Below is a small trained network, with its code and all its weights. Each question gives an input and a class and asks what happens when units are switched off, that is, made to give their printed mean instead of their output.

import numpy as np


def w(rows, s, z=0):
    codes = np.array(rows[::2]) - 128.0
    scale = np.full(codes.shape[1], s)
    scale[-1] = z or s
    return codes * scale


def norm(h):
    return h / np.sqrt((h * h).mean(-1, keepdims=True) + 1e-5)


def f(y):
    return np.maximum(y, 0)


def log_softmax(a):
    a = a - a.max(-1, keepdims=True)
    return a - np.log(np.exp(a).sum(-1, keepdims=True))


def net(x, mask):
    res = np.array(x, float).reshape(1, 6) / 4 @ E
    u = 0
    for l in range(2):
        y = f(norm(res) @ A[l][:, :-1].T + A[l][:, -1])
        res = res + np.where(mask[u : u + 8], y, B[l][:, -1]) @ B[l][:, :-1]
        u += 8
    return log_softmax(norm(res)[-1] @ U[:, :-1].T + U[:, -1])


A, B = {}, {}
E = w([
[164,160,235,138,172],'x0',
[138,119,133,113,140],'x1',
[83,255,116,97,199],'x2',
[147,155,66,238,180],'x3',
[137,117,136,125,134],'x4',
[46,53,131,132,255],'x5',
],0.0095)
A[0] = w([
[194,17,110,197,98,28],'L0N1',
[130,43,217,223,141,54],'L0N2',
[247,144,51,151,96,191],'L0N3',
[144,105,22,103,135,2],'L0N4',
[162,196,46,152,238,122],'L0N5',
[159,96,186,176,66,177],'L0N6',
[1,67,154,190,240,11],'L0N7',
[228,90,68,100,204,156],'L0N8',
],0.0083,0.0065)
B[0] = w([
[29,172,193,241,124,192],'L0N1',
[74,209,146,126,91,194],'L0N2',
[131,139,96,176,193,253],'L0N3',
[72,150,78,42,106,137],'L0N4',
[76,172,112,157,130,225],'L0N5',
[160,138,133,131,179,249],'L0N6',
[251,114,85,159,145,223],'L0N7',
[60,173,66,132,132,189],'L0N8',
],0.011,0.0051)
A[1] = w([
[124,50,167,200,74,134],'L1N1',
[101,92,95,154,74,83],'L1N2',
[134,165,217,177,149,106],'L1N3',
[155,8,118,138,204,128],'L1N4',
[169,180,110,139,55,3],'L1N5',
[62,116,24,129,74,128],'L1N6',
[124,93,171,18,93,175],'L1N7',
[195,79,118,152,144,112],'L1N8',
],0.015,0.0054)
B[1] = w([
[53,211,134,122,174,219],'L1N1',
[119,134,202,77,94,168],'L1N2',
[115,82,127,27,140,254],'L1N3',
[206,152,138,175,158,217],'L1N4',
[212,127,152,182,221,166],'L1N5',
[157,107,166,43,147,243],'L1N6',
[89,165,9,193,106,251],'L1N7',
[165,145,127,85,162,172],'L1N8',
],0.015,0.0067)
U = w([
[114,164,105,110,151,208],'0',
[68,161,27,223,106,170],'1',
[111,164,103,107,150,176],'2',
[39,210,140,113,153,91],'3',
[227,113,131,176,136,160],'4',
[129,85,142,23,120,137],'5',
[84,9,154,130,57,2],'6',
],0.012,0.0099)

Each question gives the input, the list of numbers given to net, and the class t.
The units are the neurons (one row each of A and B). Each row of codes is followed by its name. A weight is (code - 128) times the scale printed after its matrix; where a second scale follows, it is the last column's (A, B and U).
mask holds one flag per neuron, layer by layer. A switched-off neuron (its flag False) gives its mean, the last column of its row in B, instead of its output. The means were averaged over made-up inputs and are rounded, as every weight is.
A unit's drop is (log p(t) with every unit on - log p(t) with that unit switched off) / (log p(t) with every unit on - log p(t) with every unit switched off).
The circuit of an input: a set's keep is (log p(t) with only the set's units on - log p(t) with every unit switched off) / (log p(t) with every unit on - log p(t) with every unit switched off). Starting from the 12 units with the biggest drops (on a tie, the unit counted first), units are removed one at a time, each time the one whose removal leaves the highest keep (on an exact tie, the one counted first), for as long as the keep stays at least 0.8.
units of the circuit, in order: the units of the circuit, biggest drop first
k most important neurons: the k neurons with the biggest drops, biggest first
k most important neurons of layer l: the k neurons of layer l with the biggest drops, biggest first
input [2,0,-8,-6,4,-7], class 3: 2 most important neurons of layer 1 => (L1N1, L1N4)
input [-3,-6,-6,-8,-8,-4], class 1: units of the circuit, in order => (L1N7)
input [0,4,-8,0,-3,6], class 3: units of the circuit, in order => (L1N1, L0N2)
input [7,-6,-2,4,-3,1], class 5: 2 most important neurons => (L1N3, L1N7)
input [7,-5,0,3,3,5], class 5: 4 most important neurons => (L1N3, L1N7, L0N2, L0N3)
input [0,1,2,4,-6,8], class 4: units of the circuit, in order => (L0N7, L1N4)
input [-5,-4,-2,2,2,5], class 4: 2 most important neurons => (L0N7, L1N4)
input [3,0,-7,1,-2,5], class 3: 3 most important neurons => (L0N2, L0N1, L1N1)
input [8,0,-8,-5,-7,-4], class 3: 3 most important neurons of layer 1 => (L1N1, L1N6, L1N7)
input [-6,-2,2,3,5,-4], class 5: units of the circuit, in order => (L1N6, L1N7)
input [-7,-1,-8,-4,7,-7], class 3: 3 most important neurons => (L1N1, L0N1, L0N7)
input [-2,-4,-6,0,1,-4], class 3: 2 most important neurons => (L0N1, L1N1)
input [8,-2,0,-2,0,6], class 5: 2 most important neurons => (L1N3, L0N2)
input [-1,-7,-8,-3,-4,8], class 3: units of the circuit, in order => (L1N1)
input [1,3,1,7,1,8], class 4: 2 most important neurons of layer 0 => (L0N7, L0N1)
input [-4,2,0,-1,3,7], class 4: units of the circuit, in order => (L1N4, L0N7)
input [2,1,-1,-8,-4,-7], class 1: units of the circuit, in order => (L1N7, L1N6)
input [-7,5,4,-4,-6,4], class 5: 2 most important neurons of layer 1 => (L1N6, L1N1)
input [-8,-6,-7,6,-8,4], class 2: 2 most important neurons of layer 1 => (L1N6, L1N7)
input [-4,-1,6,4,6,-8], class 4: 3 most important neurons => (L1N5, L1N7, L1N1)
input [-6,2,-7,-2,-1,4], class 3: 3 most important neurons => (L1N1, L0N1, L1N3)
